Here is a tiny trained network, its code and every weight. The questions are about switching its units off for an input and a target symbol, where a switched-off unit gives its printed mean instead of its output.

import numpy as np


def w(rows, s, z=0):
    codes = np.array(rows[::2]) - 128.0
    scale = np.full(codes.shape[1], s)
    scale[-1] = z or s
    return codes * scale


def f(y):
    return y / 2 * (1 + np.tanh(0.7978845608 * (y + 0.044715 * y**3)))


def softmax(a):
    e = np.exp(a - a.max(-1, keepdims=True))
    return e / e.sum(-1, keepdims=True)


def log_softmax(a):
    a = a - a.max(-1, keepdims=True)
    return a - np.log(np.exp(a).sum(-1, keepdims=True))


def net(x, mask):
    ids = ['αβγδζπσφω'.index(c) for c in x.split()]
    T = len(ids)
    res = E[ids] + P[:T]
    u = 0
    for l in range(2):
        r = res
        for j in range(3):
            rows = slice(3 * j, 3 * j + 3)
            q, k, v = (r @ M[l][rows].T for M in (Q, K, V))
            z = softmax(np.where(np.tri(T) > 0, q @ k.T / 3**0.5, -1e9)) @ v
            o = O[l][rows]
            res = res + np.where(mask[u + j], z, o[:, -1]) @ o[:, :-1]
        u += 3
        y = f(res @ A[l][:, :-1].T + A[l][:, -1])
        res = res + np.where(mask[u : u + 4], y, B[l][:, -1]) @ B[l][:, :-1]
        u += 4
    return log_softmax(res[-1] @ U[:, :-1].T + U[:, -1])


Q, K, V, O, A, B = {}, {}, {}, {}, {}, {}
E = w([
[152,139,115],'α',
[208,120,167],'β',
[52,152,110],'γ',
[73,211,159],'δ',
[104,139,35],'ζ',
[126,3,162],'π',
[121,202,148],'σ',
[143,141,112],'φ',
[159,187,166],'ω',
],0.02)
P = w([
[68,91,235],'0',
[109,113,168],'1',
[150,152,182],'2',
[160,156,176],'3',
[183,164,169],'4',
[197,171,157],'5',
[207,186,151],'6',
[215,196,138],'7',
[229,206,131],'8',
[242,213,124],'9',
[250,219,124],'10',
[251,215,123],'11',
[252,217,133],'12',
[255,221,145],'13',
],0.0023)
Q[0] = w([
[102,57,180],'L0H0',
[182,143,35],'L0H0',
[91,118,76],'L0H0',
[130,94,112],'L0H1',
[128,250,127],'L0H1',
[119,173,202],'L0H1',
[47,61,134],'L0H2',
[161,191,119],'L0H2',
[145,121,95],'L0H2',
],0.023)
K[0] = w([
[160,117,216],'L0H0',
[45,70,59],'L0H0',
[207,107,100],'L0H0',
[96,97,114],'L0H1',
[218,250,134],'L0H1',
[192,162,182],'L0H1',
[110,27,196],'L0H2',
[147,158,76],'L0H2',
[184,169,139],'L0H2',
],0.02)
V[0] = w([
[60,153,162],'L0H0',
[143,108,135],'L0H0',
[88,82,204],'L0H0',
[77,124,155],'L0H1',
[94,180,74],'L0H1',
[80,60,192],'L0H1',
[177,254,38],'L0H2',
[86,98,248],'L0H2',
[150,178,156],'L0H2',
],0.0082)
O[0] = w([
[2,133,172,146],'L0H0',
[161,119,146,120],'L0H0',
[85,101,243,121],'L0H0',
[148,160,97,138],'L0H1',
[178,181,173,124],'L0H1',
[73,167,50,136],'L0H1',
[52,61,143,1],'L0H2',
[210,145,42,182],'L0H2',
[117,116,80,86],'L0H2',
],0.0063,0.009)
A[0] = w([
[170,58,149,94],'L0N0',
[241,101,129,60],'L0N1',
[55,46,155,2],'L0N2',
[106,2,85,141],'L0N3',
],0.013,0.0032)
B[0] = w([
[90,227,36,165],'L0N0',
[114,72,183,254],'L0N1',
[232,133,44,145],'L0N2',
[75,249,134,211],'L0N3',
],0.012,0.0046)
Q[1] = w([
[209,95,20],'L1H0',
[55,36,127],'L1H0',
[31,217,104],'L1H0',
[146,134,187],'L1H1',
[100,110,194],'L1H1',
[111,121,167],'L1H1',
[68,172,85],'L1H2',
[89,91,20],'L1H2',
[161,107,3],'L1H2',
],0.016)
K[1] = w([
[216,51,67],'L1H0',
[56,48,158],'L1H0',
[77,176,49],'L1H0',
[99,102,96],'L1H1',
[128,135,78],'L1H1',
[124,133,98],'L1H1',
[178,143,123],'L1H2',
[124,205,85],'L1H2',
[159,134,6],'L1H2',
],0.018)
V[1] = w([
[132,112,144],'L1H0',
[94,136,104],'L1H0',
[207,180,135],'L1H0',
[153,115,149],'L1H1',
[138,118,148],'L1H1',
[161,168,1],'L1H1',
[66,56,23],'L1H2',
[28,60,141],'L1H2',
[67,96,170],'L1H2',
],0.0091)
O[1] = w([
[131,155,129,50],'L1H0',
[186,97,126,212],'L1H0',
[17,105,137,241],'L1H0',
[155,118,186,57],'L1H1',
[135,120,176,89],'L1H1',
[187,143,18,163],'L1H1',
[157,80,2,26],'L1H2',
[57,99,110,1],'L1H2',
[64,119,151,59],'L1H2',
],0.0074,0.0033)
A[1] = w([
[147,103,168,254],'L1N0',
[162,6,152,198],'L1N1',
[64,57,95,141],'L1N2',
[141,109,98,168],'L1N3',
],0.017,0.0052)
B[1] = w([
[114,3,119,254],'L1N0',
[36,101,49,112],'L1N1',
[186,203,203,241],'L1N2',
[195,107,135,218],'L1N3',
],0.015,0.0015)
U = w([
[138,119,105,155],'α',
[124,112,94,73],'β',
[231,253,254,126],'γ',
[69,239,188,3],'δ',
[225,153,53,188],'ζ',
[45,239,23,97],'π',
[108,155,177,175],'σ',
[141,131,113,113],'φ',
[215,117,235,115],'ω',
],0.0083,0.0058)

Each question gives the input, a string of symbols that net reads in full, and the target symbol t.
The units are the heads (3 rows each of Q, K, V and O) and the neurons (one row each of A and B). Each row of codes is followed by its name. A weight is (code - 128) times the scale printed after its matrix; where a second scale follows, it is the last column's (O, A, B and U).
mask holds one flag per unit, layer by layer, with each layer's heads first. A switched-off unit (its flag False) gives its mean, the last column of its rows in O or B, instead of its output. The means were averaged over made-up inputs and are rounded, as every weight is.
A unit's drop is (log p(t) with every unit on - log p(t) with that unit switched off) / (log p(t) with every unit on - log p(t) with every unit switched off).
The circuit of an input: a set's keep is (log p(t) with only the set's units on - log p(t) with every unit switched off) / (log p(t) with every unit on - log p(t) with every unit switched off). Starting from the 12 units with the biggest drops (on a tie, the unit counted first), units are removed one at a time, each time the one whose removal leaves the highest keep (on an exact tie, the one counted first), for as long as the keep stays at least 0.8.
circuit, biggest first: the units of the circuit, biggest drop first
unit that matters most: the unit with the biggest drop
k most important neurons: the k neurons with the biggest drops, biggest first
top k neurons in layer l: the k neurons of layer l with the biggest drops, biggest first
which heads matter: for each layer, one digit per head in row order, 1 if its drop is at least 0.15 and else 0, layers parted by /
drop of u: that unit's drop, to one decimal
input β δ γ γ π δ γ π γ γ π ζ γ, target ζ: unit that matters most : L0N0
input π π δ γ γ γ, target γ: circuit, biggest first : L0H2, L1H2
input γ γ γ ζ, target ζ: which heads matter : 100 / 101
input γ π γ γ δ, target δ: which heads matter : 111 / 001
input α α γ, target γ: circuit, biggest first : L1N2, L0H2
input ζ γ γ σ, target σ: which heads matter : 011 / 001
input γ γ δ α β γ π γ ζ ζ γ π α δ, target ζ: 2 most important neurons : L0N2, L0N3
input γ σ ω, target ω: circuit, biggest first : L1N0, L0H1, L1H2
input φ σ ζ π ζ γ γ π γ α δ π ζ, target γ: circuit, biggest first : L1H2, L0H1
input ζ γ π γ γ γ ζ, target γ: circuit, biggest first : L0H2, L1H2, L0H1
input α ζ γ β δ, target ζ: top 3 neurons in layer 0 : L0N2, L0N1, L0N3
input π γ σ γ γ ω σ γ β, target σ: circuit, biggest first : L0H2, L0N0, L1H2, L0H0
input γ ζ ζ φ β, target ζ: 2 most important neurons : L0N2, L0N1
input σ γ γ γ γ δ β π ζ β δ ζ β, target ζ: top neuron in layer 0 : L0N2
input α π π σ γ α γ γ γ γ σ ω, target ω: circuit, biggest first : L0H1, L1N0, L0N1
input δ ζ γ β γ γ γ π, target ζ: 2 most important neurons : L0N1, L0N0
input π γ γ γ π γ π ζ β π, target ζ: which heads matter : 111 / 011
input γ γ γ ζ γ γ γ γ π γ δ, target δ: which heads matter : 011 / 001
input π γ ζ, target ζ: top 3 neurons in layer 0 : L0N3, L0N1, L0N0
input γ δ γ δ φ γ δ γ π, target π: unit that matters most : L0N3
input γ π γ γ π γ β ζ γ γ γ, target ζ: which heads matter : 110 / 001
input γ π π, target π: top 2 neurons in layer 0 : L0N0, L0N3
input α π γ γ π π γ π, target γ: drop of L0H1 : 1.9
input γ α ζ γ γ γ π γ γ φ γ π γ π, target γ: drop of L0N3 : 1.3
input π γ γ π γ γ σ, target σ: drop of L1H2 : 0.2
